Here is a tiny trained network, its code and every weight. The questions are about switching its units off for an input and a class, where a switched-off unit gives its printed mean instead of its output.

import numpy as np


def w(rows, s, z=0):
    codes = np.array(rows[::2]) - 128.0
    scale = np.full(codes.shape[1], s)
    scale[-1] = z or s
    return codes * scale


def f(y):
    return np.maximum(y, 0)


def log_softmax(a):
    a = a - a.max(-1, keepdims=True)
    return a - np.log(np.exp(a).sum(-1, keepdims=True))


def net(x, mask):
    res = np.array(x, float).reshape(1, 7) / 4 @ E
    y = f(res @ A[0][:, :-1].T + A[0][:, -1])
    res = res + np.where(mask, y, B[0][:, -1]) @ B[0][:, :-1]
    return log_softmax(res[-1] @ U[:, :-1].T + U[:, -1])


A, B = {}, {}
E = w([
[182,110,231],'x0',
[26,179,180],'x1',
[128,127,128],'x2',
[125,129,131],'x3',
[86,2,147],'x4',
[127,128,127],'x5',
[128,128,127],'x6',
],0.0089)
A[0] = w([
[212,109,117,94],'neuron 0',
[193,99,200,133],'neuron 1',
[138,222,148,129],'neuron 2',
[164,108,247,113],'neuron 3',
[195,175,95,156],'neuron 4',
[143,127,230,94],'neuron 5',
[36,201,255,129],'neuron 6',
[35,171,57,93],'neuron 7',
[135,68,126,121],'neuron 8',
[130,214,115,100],'neuron 9',
[140,134,232,144],'neuron 10',
[113,116,159,207],'neuron 11',
[169,91,61,254],'neuron 12',
[92,112,57,145],'neuron 13',
[103,136,63,80],'neuron 14',
[211,246,82,168],'neuron 15',
[145,183,107,87],'neuron 16',
[34,33,81,119],'neuron 17',
[31,182,201,96],'neuron 18',
[37,169,164,104],'neuron 19',
[13,118,94,89],'neuron 20',
[89,123,57,72],'neuron 21',
[192,102,107,235],'neuron 22',
[137,134,178,105],'neuron 23',
[90,109,10,76],'neuron 24',
[50,121,39,133],'neuron 25',
[78,36,109,109],'neuron 26',
[168,150,52,78],'neuron 27',
[38,149,130,141],'neuron 28',
[115,86,192,229],'neuron 29',
[195,119,98,90],'neuron 30',
[99,145,29,70],'neuron 31',
],0.0096,0.0073)
B[0] = w([
[162,106,55,173],'neuron 0',
[152,206,126,197],'neuron 1',
[97,57,194,199],'neuron 2',
[173,202,132,201],'neuron 3',
[62,27,131,198],'neuron 4',
[179,202,161,175],'neuron 5',
[145,63,16,244],'neuron 6',
[187,153,133,194],'neuron 7',
[113,76,154,170],'neuron 8',
[130,21,253,181],'neuron 9',
[156,225,104,199],'neuron 10',
[88,148,117,204],'neuron 11',
[69,149,80,252],'neuron 12',
[140,208,168,180],'neuron 13',
[227,153,178,151],'neuron 14',
[48,80,204,254],'neuron 15',
[181,43,178,157],'neuron 16',
[111,85,176,215],'neuron 17',
[164,26,27,207],'neuron 18',
[160,43,26,194],'neuron 19',
[219,144,144,186],'neuron 20',
[201,177,176,153],'neuron 21',
[31,104,29,237],'neuron 22',
[192,170,102,148],'neuron 23',
[232,193,186,177],'neuron 24',
[149,244,154,198],'neuron 25',
[139,94,243,195],'neuron 26',
[179,98,130,163],'neuron 27',
[98,89,73,198],'neuron 28',
[92,161,130,241],'neuron 29',
[172,100,63,162],'neuron 30',
[178,142,148,168],'neuron 31',
],0.0051,0.0081)
U = w([
[158,91,24,29],'0',
[236,215,180,40],'1',
[83,65,247,49],'2',
[63,167,111,255],'3',
[88,147,117,203],'4',
[92,150,124,207],'5',
],0.011,0.0043)

Each question gives the input, the list of numbers given to net, and the class t.
The units are the neurons (one row each of A and B). Each row of codes is followed by its name. A weight is (code - 128) times the scale printed after its matrix; where a second scale follows, it is the last column's (A, B and U).
mask holds one flag per neuron, in row order. A switched-off neuron (its flag False) gives its mean, the last column of its row in B, instead of its output. The means were averaged over made-up inputs and are rounded, as every weight is.
A unit's drop is (log p(t) with every unit on - log p(t) with that unit switched off) / (log p(t) with every unit on - log p(t) with every unit switched off).
The circuit of an input: a set's keep is (log p(t) with only the set's units on - log p(t) with every unit switched off) / (log p(t) with every unit on - log p(t) with every unit switched off). Starting from the 12 units with the biggest drops (on a tie, the unit counted first), units are removed one at a time, each time the one whose removal leaves the highest keep (on an exact tie, the one counted first), for as long as the keep stays at least 0.8.
circuit, biggest first: the units of the circuit, biggest drop first
k most important neurons: the k neurons with the biggest drops, biggest first
drop of u: that unit's drop, to one decimal
input [5,6,-2,5,-3,5,0], class 0: 3 most important neurons => [neuron 6; neuron 18; neuron 19]
input [7,3,2,1,-8,-6,2], class 2: circuit, biggest first => [neuron 15; neuron 2]
input [-4,-6,-5,-6,8,-3,-2], class 2: circuit, biggest first => [neuron 26]
input [-5,-4,5,-3,0,3,-4], class 1: circuit, biggest first => [neuron 24; neuron 6]
input [-1,-4,3,0,-7,-5,-1], class 2: circuit, biggest first => [neuron 15; neuron 9; neuron 4]
input [7,-6,-7,8,-3,-6,8], class 4: circuit, biggest first => [neuron 22; neuron 15]
input [6,-1,1,0,-8,-4,0], class 2: circuit, biggest first => [neuron 15; neuron 2]
input [8,-5,3,-6,7,6,-6], class 1: circuit, biggest first => [neuron 3; neuron 1]
input [3,5,4,4,5,-3,3], class 0: 4 most important neurons => [neuron 6; neuron 18; neuron 15; neuron 19]
input [-3,-2,4,-5,5,0,-4], class 2: 4 most important neurons => [neuron 26; neuron 17; neuron 6; neuron 10]
input [-2,8,-8,-6,-5,-6,-6], class 0: 2 most important neurons => [neuron 6; neuron 18]
input [5,0,4,-8,6,7,-4], class 4: 2 most important neurons => [neuron 15; neuron 9]
input [8,5,3,4,0,7,1], class 1: 2 most important neurons => [neuron 5; neuron 3]
input [-2,-2,2,1,-5,-5,8], class 2: most important neuron => [neuron 15]
input [-7,6,6,7,-1,5,1], class 1: drop of neuron 20 => 0.2
input [8,2,-7,5,8,5,-3], class 1: drop of neuron 1 => 0.1
input [3,-4,-2,5,3,-8,8], class 3: drop of neuron 19 => 0.1
